Each row has a class, written after it.
[ -50  116 -157  -44   63 -240    9 -102   14 -217  136 -364  142  278
  170 -397 -152 -199  -32  -27  -17 -328 -236  120  -21 -277   47 -109
   15  -60  -39  -80  243   19 -594  318  102] | tobu
[-198 -195  128  -46   85   50  113  -38  308 -383 -317  274 -223   30
 -199  265  103   16  199 -313 -174 -136 -432  384 -151  -67  279  -62
  -83  648 -231  -45 -218 -182 -542  -61  -12] | kure
[ 150 -104  253    3  106  159 -118   64 -230 -175  338  101   -5   80
  195  -53  163 -203  115   64 -136  -97 -477  110  269 -122 -124  -60
  -69  436  127  -54  150 -158 -222  -98  257] | kure
[-131 -188 -105   49   10 -305   57   63   55 -216  -25  152   13  118
  186 -148   47   -1  -64 -231  -70 -292 -262  416 -274 -173   79 -106
 -105  325 -145   96 -283  -83 -478   80  107] | tobu
[-106 -181  -72  132 -110 -332   34   20 -204 -264   33    0  106  251
  437 -423   -1  -82 -220 -167 -106 -358 -351  619 -216 -142    1 -277
 -141  354  -47   97 -285  -48 -750  112   74] | Ger
[  79   34  -87  302 -151 -492   -4    8 -716   99   90  352  -20  190
  260 -381  -13  138 -326 -109 -261  -47  -12  607   55  164 -272 -489
  -91 -174  142  349 -778   40 -634  143  -28] | Dof
[-149  -85  100  -72   66  -28 -148  163  214   26   99   33 -378  -51
 -185   29  120   68  369   24   28 -243  291 -318 -270   47   39  199
  116    9 -157   72   93 -112  408   32  407] | Vem
[ 314  -34   30  194    0 -193 -143  202 -782  165  467  238  101  144
  416 -262  120   72 -159  173 -134   53 -170  264  276  134 -298 -205
 -140 -137  345  253 -324   72  -63  -58  183] | pov
[-140  -51 -206  -64  168 -116  -40   76  546 -357  178 -261   -5  134
   21  -62  -79 -143  179 -146   27 -268 -215   32 -214 -355  287  241
   46   99 -185 -196  347  137 -278  226   90] | pov
[-163  113   80 -183 -124   10  175 -263  -57 -264 -307  166  -90   45
    5  -75 -113 -306 -110 -302  -90 -228 -351  424  120 -128  -44 -407
   75  405  -69  -90 -115 -314 -894  -55   74] | pov
[ -58  -38  107   38  -99 -117  -55  140 -102   47  -47   17 -160  254
    3 -172   86   65   99  124  131 -178  201  -15  -93  143  130  -52
 -128    0   68   66 -114  -31  302   -6  171] | Ger
[ 138 -119  369 -118   89  400  -38   99   13 -225  146  337 -169   34
 -114  295  112 -215  294   49 -134  158 -541   61  417 -130   82  -11
  -45  535   83 -215  137 -210  -50 -162   98] | tobu
[-185 -439 -310  268  259 -451  -99  193  288 -203  251  143 -135 -100
   89  -30  218  346  268 -219 -204 -384  -42  125 -741   41   30   93
  -54  175 -353  291 -435  127 -272  166  353] | keb
[  60   -3  -83  159   94 -229   77   26  -18  -38   -8  -43  -34  211
  -31 -128  -32   36  -57  -19  -23  -49  -89  308  -16  104  238 -158
 -153  -89  150  -86 -176  125 -209  152 -217] | tepu
[-153 -231  -52  171  129 -294   63   45  132 -173   29  191 -194  -45
   31  -76  135   33   48 -280 -118 -382 -183  393 -415   48   44 -160
  -58  339 -124  102 -380  -43 -502  -26  196] | mim
[-235  -98   28 -105  -13 -106  111 -185  111 -328 -159   89 -106   -7
  100 -100  -40 -243  -12 -315 -100 -367 -365  362 -163 -166   15 -226
   11  493 -153  -11  -98 -219 -831   61  156] | tepu
[ 368  198  265  294 -220  -78  -90   72 -881  259 -162  402 -224  384
  -59 -340   59  213 -147  349 -115  213  217  242  497  597 -200 -684
 -186 -323  461  259 -678  -75  -17  -48  -69] | Ger
[ 160  122   77   78  -40 -345 -137   31 -470  308  207   41 -209   25
  123 -391   86   88  122  218  -36 -295  489 -112 -118  319 -249 -282
   -2 -493  167  317 -343  -26   58   51  381] | Vem
[  26   27  194   60 -228  -40  -80  122 -339   80 -156  153 -211  355
  -94 -193   64  118   91  210   37  -23  195   60  130  269   65 -240
 -109  -68  125  131 -225 -110  238  -10  103] | keb
[ 108   30 -126   91  -14 -214   28   31 -121 -121   24 -149   77  378
  128 -299 -100   25 -111   60    8  -52 -207  319   55   18  187 -224
 -187  -56  172  -46 -138  134 -333  233 -128] | Vem
[  28 -167  245  -70  290  155  124    3    2   33  113  234  -39  -36
  -66  329  269 -212  168  -46   68  -23 -399  188  -25    3  343    9
 -117  360  183 -261  104 -162  163 -354  113] | tobu
[  88  180  128  -44  519  102   22 -233  391   51  -96  275 -550 -305
 -783  498  157   65  563 -148 -252    5  186 -183 -139  354  178 -189
  150  -66  -23  -73 -116 -149 -227   -9  154] | Ger
[-253  -33  177 -231  -12   73  -12   57  342 -170  -76 -245 -160   40
  -24  -95  102 -203  319   19  183 -420   44 -251 -271 -224  169  199
   14  302 -233 -104  459 -227  201  -36  401] | mim
[ 397  176  264   43   26   60 -120  -63 -866  104  287  352  -35  117
  124 -168  100 -144  -17  135 -250  158 -319  164  606  156 -379 -550
  -39  -12  408  138 -244 -229 -472  -61  261] | Ger
[  46  -35   14  177   94 -211   60  -27 -227  -34 -207  566 -270   90
 -249  151   79  155   37 -222 -267   93 -145  434  -10  292   28 -404
  -14  141    3  138 -681  -96 -470  -43  -38] | Kunu
[  96  144  -66   28  357 -163   -9  -88  224  -70   61    5 -233  -41
 -290   77  -34   14  291  -56 -161 -100   59  -49 -111  129  114  -84
  103 -157  -12  -61  -12   21 -324  135   67] | pov
[ 102  131  412   65 -296  183   18  141 -532   82 -514  317 -215  387
 -217  -12  113  179  -45  259   22  299   48  276  446  392  247 -368
 -259   44  228   42 -404 -186  317 -140 -281] | Dof
[  15   72  -61   31 -213 -316   42  -88 -548 -138 -102  230  109  299
  319 -365  -96 -136 -341 -164 -139 -136 -316  587  195  -47 -157 -505
  -70  131   60  129 -437 -120 -860  121  -18] | Kunu
[-107    4  146 -180  -92  -41  -10    4  -46    5  -97 -150 -140  199
   52 -254   74 -124   85   80  189 -332  116  -56 -105  -44   92  -70
  -53   68   39    8  155 -119  140    6  321] | kure
[-202 -255 -275   48   69 -445 -129   37  127 -304  287 -106   14  -57
  325 -363   68   30   65 -248 -145 -527 -182  233 -524 -310 -196    6
   58  235 -321  251 -161   36 -731  210  375] | pov
[ -91 -149  -68   66  110 -349   21  -66  -16 -176   48  179 -127  -25
  109 -133   79  -27   67 -270 -194 -364 -166  300 -345  -63  -87 -208
   -4  185 -163  173 -356  -75 -699   81  276] | kure
[ -96 -171  142  131  -62 -146  -56  242  -97  103 -141  152 -232  249
 -102  -60  192  187  102  128  146 -104  270   18 -190  246  249  -18
 -174  -73   37   99 -255  -13  570  -56  103] | mim
[-100  -54  168  -30 -139   74  -27  170   63  -85 -232   35 -170  315
 -137    8   61   -3  114   69  159  -42  -13  -29  -36   16  333   31
 -129  143  -61  -78   85  -95  338  -51   98] | keb
[ -72 -243  -58   78  207 -215 -186  370  110  129   39  210 -290   77
 -187  110  189  299  293   59   60 -103  333 -301 -384  197  190  231
  -66 -183 -158  208 -201   78  664   49  280] | Ger
[ -47   83   37   31 -353 -236   83  -85 -522 -247 -213   81  194  424
  428 -491 -170 -221 -449 -157  -63 -128 -406  722  296 -101 -101 -479
 -145  219  105   45 -350  -89 -876   98 -175] | pov
[ 334 -180   47  279   72 -148 -127  308 -630  181  380  420   41  283
  130    9  209  186  -83  145 -109  322 -220  249  195  212  -49  -97
 -204  -63  347  178 -421   67  244  -60    7] | Vem
[ -41   52   34  -55   83  -50    9 -134   -6 -203  -48  255 -251 -174
 -184   55  -16  -75  179 -228 -286 -158 -235  102  -34  -95 -248 -270
  179  268 -197  139 -208 -264 -829   39  278] | kure
[ 241   41  130  -20  126   40 -152   62 -427   -9  353  318  -11   97
   97   63   45 -143   63   74 -140  115 -363  -48  321  -83 -235  -96
   12   88  123   34   12 -218 -163  -76  262] | Ger
[  21  115  302  -31 -282  137   99   58 -279   37 -465  188 -110  455
 -196  -49   64  -30  -79  179  199  176  -24  201  296  149  319 -269
 -183  179  207 -137 -127 -188  302 -184 -136] | keb
[ 183  -97  307  -30  203  275  -78   54 -213  -78  246  401 -207  -11
 -144  340  191 -138  318   30 -229  161 -446   -4  328   16   -4  -74
  -14  341  104  -26   65 -252 -136 -162  249] | Vem
[ 132 -190  120  -15   52   96 -150  260 -234 -186  451  197   85  150
  301    3  106 -166   65   34  -67   88 -567  110  265 -257  -32  144
 -100  365  113  -65  158   12  -60  -16  191] | kure
[ -67   -6   84  -72  150  133   11  -74  281 -313 -166  466 -463 -167
 -483  419   38  -14  418 -322 -396   19 -293   70  -41  -43  -35 -187
  197  366 -320  113 -173 -323 -733   71  263] | Kunu
[ 117  230  343  -52 -267  -15  103 -111 -693  195 -395  106 -130  349
  -38 -299  -12 -114 -139  248   88  -86   88  226  321  327   86 -594
 -176  -47  280   24 -199 -272  -40 -115   67] | mim
[  41  128  -96  -51  221 -155   82  -96  118  -32   24  -81  -31  106
  -57  -44  -72  -93   20  -49    7 -144  -98  124   -4  -29  249 -131
   18 -116   80 -148   30   54 -311   88  -28] | Dof
[-176 -169  -16  -25  265  -86   31  -89  401 -272    5  219 -353 -286
 -209  210   89  -42  321 -318 -250 -342 -208   40 -404 -119  -37   -9
  157  395 -305  131  -89 -245 -647   38  372] | tepu
[-107 -184  -10   64  184 -146  -43    5  217 -249   64  302 -354 -160
 -144   97  106   33  307 -291 -308 -245 -196  184 -291  -15  -52 -105
   54  316 -255  163 -243  -95 -660   90  299] | keb
[-252 -173  -14   19  234  -66  -45  -14  602 -357  220  137 -448 -320
 -243  129   77  -86  530 -322 -287 -363  -99  -93 -478 -258 -125  170
  256  421 -375   91  133 -163 -610  115  501] | mim
[ -55  -40  -16  121 -177 -288  118   -6 -380  -77 -176  257   10  195
  231 -240   -2  -24 -332 -228 -100 -116 -257  699   44   50  -18 -426
 -146  216   99  130 -586  -28 -646   14 -102] | Kunu
[ 179 -164  119   88  330   39 -188  152  -82  -51  515  319 -137  -58
  -50  217  209  -31  344   24 -206   96 -281 -193   28  -48 -121  182
   48  115   52   29   41  -33   48  -38  342] | kure
[ 273   -6  120    2  273  126 -212   48 -348  -67  549  169 -122  -85
   74   19  123 -124  284  125 -312   -1 -376 -155  246  -92 -369  -45
  153  234   31  102  234 -168 -336  -43  465] | Vem
[ -51  -38    2  -55  109 -103  -58 -123   10 -266   22  265 -263 -166
 -110   47   -6  -66  257 -237 -339 -169 -262   94  -79 -121 -181 -224
  158  249 -283  167 -168 -198 -899  146  280] | tepu
[ 323   24  107  114  312   75 -177   98 -387   93  412  445 -294 -126
 -247  271  217  117  383    7 -358  213 -120 -224  183  308 -365  -88
  114  -32   97  203 -129 -158    0  -54  400] | Vem
[ 286  -64  239  132  136   55  -78  126 -610   98  237  393 -111   57
  -13   49  208   40  106   73 -207  125 -350  172  290  282 -130 -267
 -153  106  284  118 -275 -143 -105 -146  169] | tobu
[-126  -61  137   51   53   42  -82  265  198   27 -142  210 -371   80
 -313  166  154  199  303   38   58  -28  221 -167 -137  176  273  147
  -73   58 -109   21  -96  -62  619  -68  146] | Dof
[ 316  -44  140  278  160   10 -170  223 -579   93  358  554 -155   68
  -61  147  182  165  165  112 -291  342 -275  124  342  286 -181 -184
 -101   -5  265  184 -383  -23  -10 -104  133] | keb
[ 244   64  383  -46  202  237   -9 -123 -381   36  122  422 -219  -82
 -166  296  230 -161  246   43 -201  147 -372   90  393  183  -29 -308
  -17  217  276  -59  -57 -321 -234 -247  203] | Kunu
[  82  113  -52   60  250  -83  -10  -68  120  -91   43   60 -238   47
 -304   14   -6   82  256  -18 -209   27  -28   39  -10   63   72 -142
   75 -100   29   -9  -81    2 -357  192    7] | Dof
[  95   57 -209  252  -97 -270  -74  215 -272 -197  148  -36   75  432
  182 -389 -143  164 -152  111 -130  121 -212  306  246 -171  -73 -143
  -60 -102   92  148 -174  188 -397  342 -103] | mim
[ -43  -76 -162   67  221 -175   57   61  337  -83    4  -13 -116  164
 -231   91   30   36  146 -119    6  -34  -62  236 -247    4  385   43
  -26   24   36 -152  -54  173   12   97 -108] | Kunu
[ 205  210  -28   79  273 -196  -34 -146 -191   61   71  156 -226   37
 -219  -43  -64   85  102   27 -242   56   61   52  144  183  -77 -302
  119 -387  180   68 -249   13 -507  195    3] | kure
[  21  167  196  -33   28  -28  173 -200 -230  -34 -361  474 -247  -57
 -246  227  -16   -2  -65 -216 -195  109 -173  433  140  193   24 -429
   60  281   35  -10 -446 -316 -586 -142  -95] | mim
[ -79    3  211 -109  -14   90  -60   97   88  -34 -152   77 -266  156
 -207   96  107   -4  252  134  116 -116   76 -139  -98   47  271   72
  -46  111  -91  -48  116 -178  379 -106  170] | Dof
[-328 -238 -140  -81   10 -191   29   14  309 -452   29  -86   54   31
  271 -218    7 -195   83 -325  -61 -457 -429  254 -372 -371   74   71
  -32  534 -346  -17   52  -24 -684  156  214] | Dof
[ 102  -84  224   -8  128  146  -44   80 -272 -122  266  135   26   77
  155   25  186 -249  130   36  -76  -38 -504   81  162  -71   -6  -61
 -146  315   98  -69  142 -167 -142 -119  233] | Dof
[-112 -141  166   36 -107   10  -11  250  -13   13 -303  184 -213  265
 -141  -20  154  138  155  111  131  -45  110   87  -64  211  311  -64
 -221  167  -26  -17 -215  -62  521 -119   24] | keb
[ 273  -16  276   28  159  180  -33   13 -402   83  186  451 -139   53
 -145  250  163  -69  140   76 -173  232 -353  111  332  143   -7 -243
  -45  126  225  -18 -107 -218  -68 -175  150] | tobu
[   2  -40 -145   -8  144  -61 -112  110  324 -368  117 -103  -31  273
  -87  -28  -88   34  161  -16  -66   29 -314  -31   31 -289  179  170
   44  146 -126 -118  227   91 -285  317  -20] | kure
[ -96 -279 -159  299   79 -503  -63  125 -196 -109  187  178 -111   37
  268 -307  119  212    6 -205 -224 -358  -96  473 -436   93 -100 -219
 -145  126 -109  342 -614  142 -553  126  240] | mim
[-123  -37   28 -107  -57 -194  -60   99   15    6   84 -227  -96  147
  170 -349   98 -108  166  110  181 -449  197 -127 -312  -82   24   72
  -58  -24  -59   64  174  -14  216   25  405] | keb
[ 169    7  -49  217  346 -254   -3  -48  -49  145  -16  266 -249   52
 -318  128   74  264  136  -23 -179   61  108  171  -73  345  259 -266
  -81 -374  161   42 -477  122 -177   76  -97] | kure
[ 384  -71   48  262   71 -136 -166  167 -819  165  451  347   76  251
  279 -167  146  114  -58  227 -190  216 -288  223  259  249 -216 -286
 -198 -129  333  208 -291   14  -71  -30  165] | keb
[-189 -252  -79  173  -74 -307   44   55  -37 -233   29  143  -77   53
  249 -221   64   49  -79 -228 -142 -344 -252  513 -319  -36  -39 -138
 -108  303 -116  183 -442  -11 -608   84   64] | tepu
[-220 -195 -109   39  -43 -169   13   59  143 -441   34   63  -81   83
  181 -149  -25 -108   48 -231 -151 -345 -435  344 -197 -299  -92  -63
   -6  545 -285  100  -85 -120 -710  117  193] | tepu
[-149  -53   81  -53 -192  -13 -110  149  -16 -132  -81 -148  -14  334
  111 -302   36  -30   88  117  146 -239  -16  -39  -28 -130   85    0
 -137  197  -71   64  120 -123  165   54  229] | Ger
[  14  238  373  -86 -235  141   75  -82 -414   93 -435  158 -224  345
 -203 -107   23  -71  -15  109   94   19   64  151  383  297  154 -454
 -107   94  223  -96 -122 -339   97 -145   13] | Ger
[-144 -236    2   78  158 -148  109   -9  232 -150 -196  325 -265  -73
 -242  225  172  115  167 -366 -175 -204 -150  413 -400  182  255 -187
  -45  389 -166   18 -434 -138 -398  -69   50] | Ger
[  83  198   -8 -100  172  -44   -8  -83  157 -174   12    8 -159   88
 -208   48 -127  -91  164  -39 -126   46 -133  -13  158  -94   92  -33
  128  -42   -2 -150  108  -49 -427  203  -73] | Vem
[ -45    6   89   38 -115 -213 -106  129 -249  109   19  -61  -88  241
  151 -385  103   26   13  176  122 -322  161   -7 -133   56   12  -50
 -102  -70   74  162  -56  -93  223   -7  283] | Kunu
